Here is a tiny trained network, its code and every weight. The questions are about switching its units off for an input and a class, where a switched-off unit gives its printed mean instead of its output.

import numpy as np


def w(rows, s, z=0):
    codes = np.array(rows[::2]) - 128.0
    scale = np.full(codes.shape[1], s)
    scale[-1] = z or s
    return codes * scale


def norm(h):
    return h / np.sqrt((h * h).mean(-1, keepdims=True) + 1e-5)


def f(y):
    return y / 2 * (1 + np.tanh(0.7978845608 * (y + 0.044715 * y**3)))


def log_softmax(a):
    a = a - a.max(-1, keepdims=True)
    return a - np.log(np.exp(a).sum(-1, keepdims=True))


def net(x, mask):
    res = np.array(x, float).reshape(1, 5) / 4 @ E
    u = 0
    for l in range(2):
        y = f(norm(res) @ A[l][:, :-1].T + A[l][:, -1])
        res = res + np.where(mask[u : u + 11], y, B[l][:, -1]) @ B[l][:, :-1]
        u += 11
    return log_softmax(norm(res)[-1] @ U[:, :-1].T + U[:, -1])


A, B = {}, {}
E = w([
[109,174,133,207,187,175,239,200,167],'x0',
[138,179,167,214,100,170,115,125,104],'x1',
[98,186,176,85,34,2,187,108,101],'x2',
[95,127,141,106,122,171,151,155,120],'x3',
[132,69,117,122,130,122,146,95,181],'x4',
],0.0052)
A[0] = w([
[83,119,150,99,124,92,115,47,70,177],'L0N1',
[112,91,202,78,72,148,148,89,56,147],'L0N2',
[148,106,141,203,179,181,131,142,134,119],'L0N3',
[182,120,108,90,113,86,167,53,155,249],'L0N4',
[89,149,244,69,165,194,44,75,104,208],'L0N5',
[111,132,224,80,68,90,105,88,126,47],'L0N6',
[98,139,149,240,172,70,57,117,101,235],'L0N7',
[132,50,122,100,105,140,187,99,91,153],'L0N8',
[87,185,141,119,91,58,204,150,170,184],'L0N9',
[121,74,103,116,106,206,1,79,134,179],'L0N10',
[108,218,216,92,99,78,214,94,136,235],'L0N11',
],0.0051,0.0018)
B[0] = w([
[144,162,94,135,136,234,136,86,118,184],'L0N1',
[204,186,157,114,158,191,129,41,186,173],'L0N2',
[116,173,92,65,153,56,120,155,166,191],'L0N3',
[67,127,149,148,126,207,87,176,81,194],'L0N4',
[203,66,113,64,111,157,131,141,100,181],'L0N5',
[51,253,103,101,139,187,98,71,203,181],'L0N6',
[96,56,90,52,125,174,168,135,119,169],'L0N7',
[133,200,72,187,62,71,112,134,54,151],'L0N8',
[164,30,197,235,146,91,135,148,148,222],'L0N9',
[241,66,157,62,87,95,203,185,39,231],'L0N10',
[41,3,131,157,161,67,129,105,144,254],'L0N11',
],0.0047,0.0044)
A[1] = w([
[136,145,31,139,215,218,173,208,168,128],'L1N1',
[80,214,82,81,163,195,183,188,149,252],'L1N2',
[105,72,154,91,125,153,182,162,196,220],'L1N3',
[72,164,156,141,19,135,39,24,119,38],'L1N4',
[102,172,126,97,124,121,156,5,97,132],'L1N5',
[50,141,98,81,113,105,77,32,161,173],'L1N6',
[106,113,59,69,97,98,93,143,162,174],'L1N7',
[160,95,66,151,240,124,144,163,158,92],'L1N8',
[81,197,116,120,87,188,85,48,141,153],'L1N9',
[73,123,158,94,160,149,95,2,167,145],'L1N10',
[189,88,71,54,125,174,75,129,43,155],'L1N11',
],0.0055,0.0015)
B[1] = w([
[90,206,91,102,52,99,71,77,163,235],'L1N1',
[116,84,95,123,113,126,72,73,184,181],'L1N2',
[164,143,145,144,132,118,120,104,66,195],'L1N3',
[159,171,169,11,183,148,164,132,177,193],'L1N4',
[111,164,187,124,227,121,136,142,226,162],'L1N5',
[126,179,166,124,163,221,137,140,142,177],'L1N6',
[140,161,206,138,138,137,152,107,151,155],'L1N7',
[70,214,123,113,107,175,71,120,161,204],'L1N8',
[99,162,143,95,189,103,134,137,201,156],'L1N9',
[171,219,89,53,105,177,202,253,127,173],'L1N10',
[150,74,105,201,93,150,192,174,87,254],'L1N11',
],0.006,0.0057)
U = w([
[245,34,76,106,52,226,133,165,2,153],'0',
[25,60,220,242,178,36,176,127,126,152],'1',
[204,150,163,121,197,54,39,44,70,1],'2',
[62,234,37,146,62,165,4,67,193,166],'3',
[144,240,229,7,194,214,196,137,186,151],'4',
[200,164,142,125,200,54,58,91,73,9],'5',
],0.0081,0.0067)

Each question gives the input, the list of numbers given to net, and the class t.
The units are the neurons (one row each of A and B). Each row of codes is followed by its name. A weight is (code - 128) times the scale printed after its matrix; where a second scale follows, it is the last column's (A, B and U).
mask holds one flag per neuron, layer by layer. A switched-off neuron (its flag False) gives its mean, the last column of its row in B, instead of its output. The means were averaged over made-up inputs and are rounded, as every weight is.
A unit's drop is (log p(t) with every unit on - log p(t) with that unit switched off) / (log p(t) with every unit on - log p(t) with every unit switched off).
The circuit of an input: a set's keep is (log p(t) with only the set's units on - log p(t) with every unit switched off) / (log p(t) with every unit on - log p(t) with every unit switched off). Starting from the 12 units with the biggest drops (on a tie, the unit counted first), units are removed one at a time, each time the one whose removal leaves the highest keep (on an exact tie, the one counted first), for as long as the keep stays at least 0.8.
units of the circuit, in order: the units of the circuit, biggest drop first
unit that matters most: the unit with the biggest drop
k most important neurons: the k neurons with the biggest drops, biggest first
k most important neurons of layer l: the k neurons of layer l with the biggest drops, biggest first
drop when u is switched off: that unit's drop, to one decimal
input [0,3,-3,-7,6], class 0: units of the circuit, in order : (L0N10)
input [1,0,-7,-7,8], class 3: 2 most important neurons of layer 0 : (L0N3 L0N5)
input [7,-2,0,-1,6], class 3: 2 most important neurons : (L1N8 L1N1)
input [1,-2,-5,-5,0], class 3: 4 most important neurons : (L1N8 L1N1 L0N3 L0N5)
input [0,-7,-2,8,3], class 0: 2 most important neurons : (L0N6 L1N11)
input [-6,-2,1,5,2], class 4: 2 most important neurons of layer 0 : (L0N6 L0N2)
input [-8,8,-1,2,-5], class 0: 2 most important neurons of layer 0 : (L0N10 L0N5)
input [-5,-7,1,-8,-8], class 4: 2 most important neurons of layer 0 : (L0N6 L0N9)
input [-8,8,1,-3,-7], class 4: 2 most important neurons : (L0N6 L1N4)
input [1,-2,-5,-8,-1], class 3: 3 most important neurons of layer 1 : (L1N8 L1N1 L1N10)
input [7,-4,0,-3,7], class 3: drop when L1N8 is switched off : 0.2
input [-1,-2,6,-6,-3], class 4: drop when L0N6 is switched off : 0.2
input [2,3,-8,5,-2], class 3: drop when L1N1 is switched off : 0.4
input [8,-6,7,6,0], class 1: drop when L0N1 is switched off : 0.0
input [6,-4,1,7,-1], class 1: unit that matters most : L0N9
